Here is a tiny trained network, its code and every weight. The questions are about switching its units off for an input and a class, where a switched-off unit gives its printed mean instead of its output.

import numpy as np


def w(rows, s, z=0):
    codes = np.array(rows[::2]) - 128.0
    scale = np.full(codes.shape[1], s)
    scale[-1] = z or s
    return codes * scale


def f(y):
    return y / 2 * (1 + np.tanh(0.7978845608 * (y + 0.044715 * y**3)))


def log_softmax(a):
    a = a - a.max(-1, keepdims=True)
    return a - np.log(np.exp(a).sum(-1, keepdims=True))


def net(x, mask):
    res = np.array(x, float).reshape(1, 8) / 4 @ E
    y = f(res @ A[0][:, :-1].T + A[0][:, -1])
    res = res + np.where(mask, y, B[0][:, -1]) @ B[0][:, :-1]
    return log_softmax(res[-1] @ U[:, :-1].T + U[:, -1])


A, B = {}, {}
E = w([
[140,81,107,102,58,131,25,83,92,108,160],'x0',
[157,216,68,171,160,245,57,181,162,63,97],'x1',
[254,38,88,215,43,105,75,164,79,143,187],'x2',
[173,42,76,70,213,131,169,104,76,35,91],'x3',
[191,162,118,195,159,114,141,113,159,139,206],'x4',
[120,105,42,158,175,124,182,187,64,207,114],'x5',
[142,39,171,170,128,13,94,142,176,133,73],'x6',
[171,139,180,7,171,183,75,247,87,207,67],'x7',
],0.0081)
A[0] = w([
[38,193,203,86,102,168,113,100,193,253,187,204],'N0',
[188,79,72,159,170,162,178,71,78,38,105,252],'N1',
[57,181,206,191,108,193,108,138,156,153,92,230],'N2',
[130,102,192,42,203,210,140,194,83,126,109,156],'N3',
[223,101,81,78,58,87,194,180,2,108,171,255],'N4',
[205,54,165,143,43,67,145,140,112,197,162,248],'N5',
[124,177,179,119,158,151,65,107,254,178,160,222],'N6',
[108,171,95,201,58,144,211,225,122,229,100,128],'N7',
[253,75,182,177,79,70,43,188,182,100,162,197],'N8',
[39,124,62,101,153,169,81,162,177,19,5,175],'N9',
[187,137,117,113,79,174,140,202,145,180,87,209],'N10',
[238,121,189,222,161,178,152,165,153,112,121,188],'N11',
[171,153,183,107,130,143,107,199,152,195,136,164],'N12',
[145,115,71,125,5,140,149,112,184,72,148,243],'N13',
[152,179,63,143,212,159,200,93,187,81,241,163],'N14',
],0.0076,0.0039)
B[0] = w([
[52,198,203,224,122,80,149,123,89,199,7,248],'N0',
[131,126,55,124,180,168,164,47,212,36,137,201],'N1',
[103,214,126,167,114,64,80,250,110,115,118,210],'N2',
[149,165,150,34,208,165,143,84,74,156,64,201],'N3',
[85,95,216,101,140,168,94,42,201,178,202,213],'N4',
[115,66,117,110,131,92,115,95,95,193,162,242],'N5',
[118,196,160,167,32,150,176,139,106,105,74,208],'N6',
[128,133,155,150,234,43,65,162,175,190,205,211],'N7',
[226,104,124,95,2,130,112,122,39,125,136,240],'N8',
[60,92,99,98,134,117,85,182,168,25,57,199],'N9',
[165,138,185,82,177,190,59,152,119,162,132,188],'N10',
[176,145,95,135,113,161,134,213,129,132,161,188],'N11',
[153,126,179,91,131,108,104,166,52,182,121,193],'N12',
[86,102,62,202,163,87,55,95,118,107,133,193],'N13',
[182,224,120,166,124,177,191,103,214,86,183,202],'N14',
],0.0085,0.014)
U = w([
[148,126,145,175,160,98,32,184,123,225,226,3],'0',
[32,226,163,245,98,80,120,155,127,226,77,102],'1',
[50,122,49,128,150,172,26,148,171,53,90,153],'2',
[157,218,61,199,168,206,172,104,227,72,225,112],'3',
[118,35,96,179,67,101,61,17,112,131,237,157],'4',
[81,31,129,95,205,4,238,102,185,187,93,213],'5',
[129,161,158,2,214,195,116,115,111,184,100,162],'6',
[241,109,115,94,25,115,86,189,73,155,114,47],'7',
],0.0081,0.0037)

Each question gives the input, the list of numbers given to net, and the class t.
The units are the neurons (one row each of A and B). Each row of codes is followed by its name. A weight is (code - 128) times the scale printed after its matrix; where a second scale follows, it is the last column's (A, B and U).
mask holds one flag per neuron, in row order. A switched-off neuron (its flag False) gives its mean, the last column of its row in B, instead of its output. The means were averaged over made-up inputs and are rounded, as every weight is.
A unit's drop is (log p(t) with every unit on - log p(t) with that unit switched off) / (log p(t) with every unit on - log p(t) with every unit switched off).
The circuit of an input: a set's keep is (log p(t) with only the set's units on - log p(t) with every unit switched off) / (log p(t) with every unit on - log p(t) with every unit switched off). Starting from the 12 units with the biggest drops (on a tie, the unit counted first), units are removed one at a time, each time the one whose removal leaves the highest keep (on an exact tie, the one counted first), for as long as the keep stays at least 0.8.
units of the circuit, in order: the units of the circuit, biggest drop first
most important unit: the unit with the biggest drop
top k neurons: the k neurons with the biggest drops, biggest first
drop when u is switched off: that unit's drop, to one decimal
input [0,6,5,-4,-8,-4,2,-8], class 4: top 2 neurons => (N8 N13)
input [3,6,1,4,-1,5,2,-1], class 2: most important unit => N9
input [-6,-6,2,3,2,8,2,-7], class 3: units of the circuit, in order => (N14 N1)
input [4,8,0,4,1,6,-3,2], class 3: top 3 neurons => (N1 N14 N0)
input [1,-4,4,-4,-1,-5,2,1], class 7: top 2 neurons => (N8 N1)
input [1,5,4,8,-6,-4,-5,2], class 2: top 2 neurons => (N9 N1)
input [-7,6,-3,-1,6,1,8,8], class 6: top 3 neurons => (N3 N10 N0)
input [2,-2,-2,-1,7,6,4,-1], class 5: top 2 neurons => (N2 N8)
input [5,-8,-4,1,5,4,3,5], class 5: top 2 neurons => (N10 N8)
input [-7,6,-5,-3,0,-2,-3,-8], class 3: top 2 neurons => (N14 N12)
input [-4,3,-1,-3,-7,0,7,-4], class 2: top 2 neurons => (N0 N9)
input [6,-3,4,3,4,4,-8,-8], class 3: top 2 neurons => (N14 N1)
input [1,-7,0,-2,8,-5,-6,8], class 1: top 2 neurons => (N0 N6)
input [3,7,3,-3,1,-6,0,-4], class 7: top 2 neurons => (N8 N4)
input [5,4,-5,5,3,0,-8,2], class 3: units of the circuit, in order => (N14)
input [8,7,2,-8,0,0,0,6], class 7: top 3 neurons => (N8 N10 N12)
input [-2,-7,-3,5,-3,8,-2,2], class 6: top 2 neurons => (N3 N0)
input [5,6,-4,3,-6,8,6,-8], class 2: drop when N0 is switched off => 0.0
input [-5,-3,2,-1,-1,-1,3,8], class 6: drop when N3 is switched off => 0.4
input [0,8,-6,5,-7,4,8,2], class 2: drop when N9 is switched off => 3.7
input [-8,1,3,-7,5,5,3,-2], class 0: drop when N7 is switched off => 0.6
input [-2,4,3,4,-8,3,-7,-4], class 3: units of the circuit, in order => (N1)
